Below is a small trained network, with its code and all its weights. Each question gives an input and a class and asks what happens when units are switched off, that is, made to give their printed mean instead of their output.

import numpy as np


def w(rows, s, z=0):
    codes = np.array(rows[::2]) - 128.0
    scale = np.full(codes.shape[1], s)
    scale[-1] = z or s
    return codes * scale


def f(y):
    return y / 2 * (1 + np.tanh(0.7978845608 * (y + 0.044715 * y**3)))


def log_softmax(a):
    a = a - a.max(-1, keepdims=True)
    return a - np.log(np.exp(a).sum(-1, keepdims=True))


def net(x, mask):
    res = np.array(x, float).reshape(1, 4) / 4 @ E
    y = f(res @ A[0][:, :-1].T + A[0][:, -1])
    res = res + np.where(mask, y, B[0][:, -1]) @ B[0][:, :-1]
    return log_softmax(res[-1] @ U[:, :-1].T + U[:, -1])


A, B = {}, {}
E = w([
[101,243,160,73,195,117,75,43,191,5,54],'x0',
[137,129,139,132,133,131,133,135,131,130,124],'x1',
[222,151,19,121,162,225,210,86,74,130,126],'x2',
[188,247,80,243,181,63,50,162,116,153,95],'x3',
],0.011)
A[0] = w([
[110,85,142,139,120,108,171,210,79,198,168,214],'N0',
[221,144,28,212,161,144,169,167,70,232,149,77],'N1',
[194,192,94,202,181,65,39,149,133,134,125,82],'N2',
[167,89,81,128,171,186,189,104,141,94,72,65],'N3',
[113,52,130,123,138,96,129,155,118,176,180,1],'N4',
[171,152,60,75,165,253,174,83,117,136,131,49],'N5',
[115,72,103,148,108,87,144,166,108,147,144,174],'N6',
[161,45,93,149,169,197,150,212,94,118,109,8],'N7',
[156,117,209,43,109,95,156,98,144,78,142,102],'N8',
[75,99,154,152,131,117,162,157,77,172,184,6],'N9',
[162,42,136,160,34,120,144,160,73,216,215,178],'N10',
[93,97,186,168,105,69,83,163,146,144,123,20],'N11',
[173,123,83,51,112,147,132,130,104,109,88,35],'N12',
[98,115,172,140,183,48,91,152,149,112,61,27],'N13',
],0.011,0.0075)
B[0] = w([
[112,95,104,142,159,67,179,122,100,53,142,219],'N0',
[9,176,121,100,39,211,88,77,149,252,189,237],'N1',
[205,117,163,165,205,94,200,190,109,56,124,223],'N2',
[141,84,133,142,174,93,120,174,104,48,121,171],'N3',
[94,82,90,81,174,90,63,150,153,123,50,167],'N4',
[163,84,124,171,202,51,158,208,75,96,74,198],'N5',
[179,157,146,119,112,115,164,96,97,144,97,182],'N6',
[113,203,131,103,93,222,123,94,92,145,173,165],'N7',
[90,131,102,69,100,129,58,84,170,139,165,179],'N8',
[111,58,114,46,138,96,96,172,177,159,122,164],'N9',
[186,106,120,141,192,90,130,197,57,51,74,250],'N10',
[130,142,104,169,144,99,169,111,61,102,154,182],'N11',
[156,136,162,107,108,90,113,144,174,95,96,147],'N12',
[119,104,161,96,120,158,65,129,186,161,102,179],'N13',
],0.011,0.024)
U = w([
[156,115,127,116,131,71,132,191,149,85,99,254],'0',
[162,154,103,154,136,83,194,146,78,66,143,95],'1',
[40,197,66,56,6,201,98,45,182,205,248,86],'2',
],0.012,0.005)

Each question gives the input, the list of numbers given to net, and the class t.
The units are the neurons (one row each of A and B). Each row of codes is followed by its name. A weight is (code - 128) times the scale printed after its matrix; where a second scale follows, it is the last column's (A, B and U).
mask holds one flag per neuron, in row order. A switched-off neuron (its flag False) gives its mean, the last column of its row in B, instead of its output. The means were averaged over made-up inputs and are rounded, as every weight is.
A unit's drop is (log p(t) with every unit on - log p(t) with that unit switched off) / (log p(t) with every unit on - log p(t) with every unit switched off).
The circuit of an input: a set's keep is (log p(t) with only the set's units on - log p(t) with every unit switched off) / (log p(t) with every unit on - log p(t) with every unit switched off). Starting from the 12 units with the biggest drops (on a tie, the unit counted first), units are removed one at a time, each time the one whose removal leaves the highest keep (on an exact tie, the one counted first), for as long as the keep stays at least 0.8.
units of the circuit, in order: the units of the circuit, biggest drop first
top k neurons: the k neurons with the biggest drops, biggest first
drop when u is switched off: that unit's drop, to one decimal
input [-7,1,2,3], class 2: units of the circuit, in order : N1
input [-8,4,-8,2], class 1: top 3 neurons : N11; N0; N6
input [6,-2,0,-1], class 2: top 3 neurons : N10; N2; N5
input [0,3,-4,6], class 1: top 2 neurons : N2; N11
input [-2,3,-7,1], class 1: top 3 neurons : N11; N8; N0
input [-3,8,-8,2], class 1: top 4 neurons : N11; N0; N8; N6
input [-2,-5,1,4], class 2: top 3 neurons : N1; N5; N10
input [4,0,5,-1], class 0: top 3 neurons : N11; N0; N2
input [5,5,0,-3], class 2: top 2 neurons : N10; N2
input [0,-6,8,4], class 2: top 2 neurons : N1; N10
input [1,6,5,-5], class 0: top 4 neurons : N11; N0; N12; N2
input [-5,-7,-5,6], class 1: drop when N11 is switched off : 0.2
input [-4,-6,7,6], class 2: drop when N1 is switched off : 2.4
input [-4,-5,-3,3], class 1: drop when N13 is switched off : 0.1
input [-4,3,-7,2], class 1: units of the circuit, in order : N11
